Here is a tiny trained network, its code and every weight. The questions are about switching its units off for an input and a target symbol, where a switched-off unit gives its printed mean instead of its output.

import numpy as np


def w(rows, s, z=0):
    codes = np.array(rows[::2]) - 128.0
    scale = np.full(codes.shape[1], s)
    scale[-1] = z or s
    return codes * scale


def f(y):
    return np.maximum(y, 0)


def softmax(a):
    e = np.exp(a - a.max(-1, keepdims=True))
    return e / e.sum(-1, keepdims=True)


def log_softmax(a):
    a = a - a.max(-1, keepdims=True)
    return a - np.log(np.exp(a).sum(-1, keepdims=True))


def net(x, mask):
    ids = ['αβζθμξφω'.index(c) for c in x.split()]
    T = len(ids)
    res = E[ids] + P[:T]
    r = res
    for j in range(3):
        rows = slice(2 * j, 2 * j + 2)
        q, k, v = (r @ M[0][rows].T for M in (Q, K, V))
        z = softmax(np.where(np.tri(T) > 0, q @ k.T / 2**0.5, -1e9)) @ v
        o = O[0][rows]
        res = res + np.where(mask[j], z, o[:, -1]) @ o[:, :-1]
    y = f(res @ A[0][:, :-1].T + A[0][:, -1])
    res = res + np.where(mask[3:15], y, B[0][:, -1]) @ B[0][:, :-1]
    return log_softmax(res[-1] @ U[:, :-1].T + U[:, -1])


Q, K, V, O, A, B = {}, {}, {}, {}, {}, {}
E = w([
[174,78,115],'α',
[121,161,122],'β',
[127,134,226],'ζ',
[56,70,130],'θ',
[121,161,122],'μ',
[136,136,4],'ξ',
[122,161,121],'φ',
[212,184,103],'ω',
],0.014)
P = w([
[165,138,132],'0',
[160,142,125],'1',
[166,46,116],'2',
[131,157,134],'3',
[164,30,113],'4',
[98,168,133],'5',
[162,19,111],'6',
[72,165,135],'7',
[167,16,117],'8',
[25,212,142],'9',
[176,4,120],'10',
[4,211,144],'11',
[184,1,121],'12',
[20,217,151],'13',
],0.0073)
Q[0] = w([
[152,169,139],'h1',
[121,168,112],'h1',
[111,103,49],'h2',
[76,255,178],'h2',
[139,30,82],'h3',
[152,100,164],'h3',
],0.024)
K[0] = w([
[139,90,138],'h1',
[101,93,106],'h1',
[36,182,142],'h2',
[230,191,3],'h2',
[25,119,65],'h3',
[92,147,164],'h3',
],0.02)
V[0] = w([
[178,2,139],'h1',
[117,202,139],'h1',
[90,43,118],'h2',
[83,153,215],'h2',
[6,143,55],'h3',
[128,105,229],'h3',
],0.0054)
O[0] = w([
[122,29,131,162],'h1',
[126,186,150,106],'h1',
[75,96,119,164],'h2',
[94,124,228,57],'h2',
[93,200,53,143],'h3',
[123,159,255,4],'h3',
],0.0056,0.0013)
A[0] = w([
[115,172,184,47],'n1',
[137,173,183,249],'n2',
[249,131,114,10],'n3',
[176,20,179,135],'n4',
[100,191,100,99],'n5',
[170,70,124,94],'n6',
[148,24,200,27],'n7',
[134,57,99,3],'n8',
[212,77,108,87],'n9',
[109,208,170,162],'n10',
[155,193,122,162],'n11',
[146,72,125,202],'n12',
],0.015,0.0045)
B[0] = w([
[159,91,60,160],'n1',
[59,126,255,251],'n2',
[9,35,111,212],'n3',
[187,21,222,253],'n4',
[148,89,182,198],'n5',
[176,161,167,194],'n6',
[66,235,24,210],'n7',
[75,160,181,182],'n8',
[214,226,112,240],'n9',
[189,115,30,210],'n10',
[112,229,120,213],'n11',
[105,98,60,252],'n12',
],0.022,0.004)
U = w([
[198,94,105,217],'α',
[125,185,138,48],'β',
[95,92,188,94],'ζ',
[50,57,43,141],'θ',
[129,201,147,120],'μ',
[137,159,1,224],'ξ',
[123,183,133,55],'φ',
[39,168,104,3],'ω',
],0.0082,0.0034)

Each question gives the input, a string of symbols that net reads in full, and the target symbol t.
The units are the heads (2 rows each of Q, K, V and O) and the neurons (one row each of A and B). Each row of codes is followed by its name. A weight is (code - 128) times the scale printed after its matrix; where a second scale follows, it is the last column's (O, A, B and U).
mask holds one flag per unit, heads first, then neurons. A switched-off unit (its flag False) gives its mean, the last column of its rows in O or B, instead of its output. The means were averaged over made-up inputs and are rounded, as every weight is.
A unit's drop is (log p(t) with every unit on - log p(t) with that unit switched off) / (log p(t) with every unit on - log p(t) with every unit switched off).
The circuit of an input: a set's keep is (log p(t) with only the set's units on - log p(t) with every unit switched off) / (log p(t) with every unit on - log p(t) with every unit switched off). Starting from the 12 units with the biggest drops (on a tie, the unit counted first), units are removed one at a time, each time the one whose removal leaves the highest keep (on an exact tie, the one counted first), for as long as the keep stays at least 0.8.
circuit, biggest first: the units of the circuit, biggest drop first
unit that matters most: the unit with the biggest drop
k most important neurons: the k neurons with the biggest drops, biggest first
which heads matter: for each layer, one digit per head in row order, 1 if its drop is at least 0.15 and else 0, layers parted by /
drop of u: that unit's drop, to one decimal
input φ α μ, target α: unit that matters most : n7
input α φ α ω φ, target α: which heads matter : 001
input φ ω ω φ μ ξ ζ ζ ξ β ξ ξ β, target ξ: 4 most important neurons : n2, n4, n3, n5
input μ φ ω α θ α β ζ μ ω μ ζ β, target ζ: circuit, biggest first : h2, n4
input ζ α φ ξ ω ξ φ μ ω ξ φ, target ξ: which heads matter : 001
input α ξ ζ μ ζ μ α α, target α: circuit, biggest first : n2, n4, n7
input ξ ξ μ, target ξ: circuit, biggest first : n2, h3
input α μ ω ξ α ξ ω α, target ξ: 4 most important neurons : n2, n4, n12, n5
input μ α φ, target α: which heads matter : 101
input ξ β φ ξ θ ω, target ω: 4 most important neurons : n3, n11, n10, n4
input ξ α ξ ξ ξ α, target ξ: 3 most important neurons : n2, n9, n12
input μ μ μ θ μ θ ω φ θ φ ω ζ β, target ζ: 3 most important neurons : n9, n7, n10
input μ ζ ω μ ω, target ζ: 3 most important neurons : n3, n4, n7
input ξ ξ α ξ ω, target ξ: unit that matters most : n9
input μ ζ β α ω φ ζ μ ω, target ζ: drop of n9 : -0.2
input ζ ξ α α μ, target α: drop of n7 : 0.3
input φ β ω θ ξ μ φ θ μ β ξ ξ β, target ξ: drop of n9 : -0.3
input α μ μ φ β μ μ ξ μ, target ξ: drop of h3 : 1.0
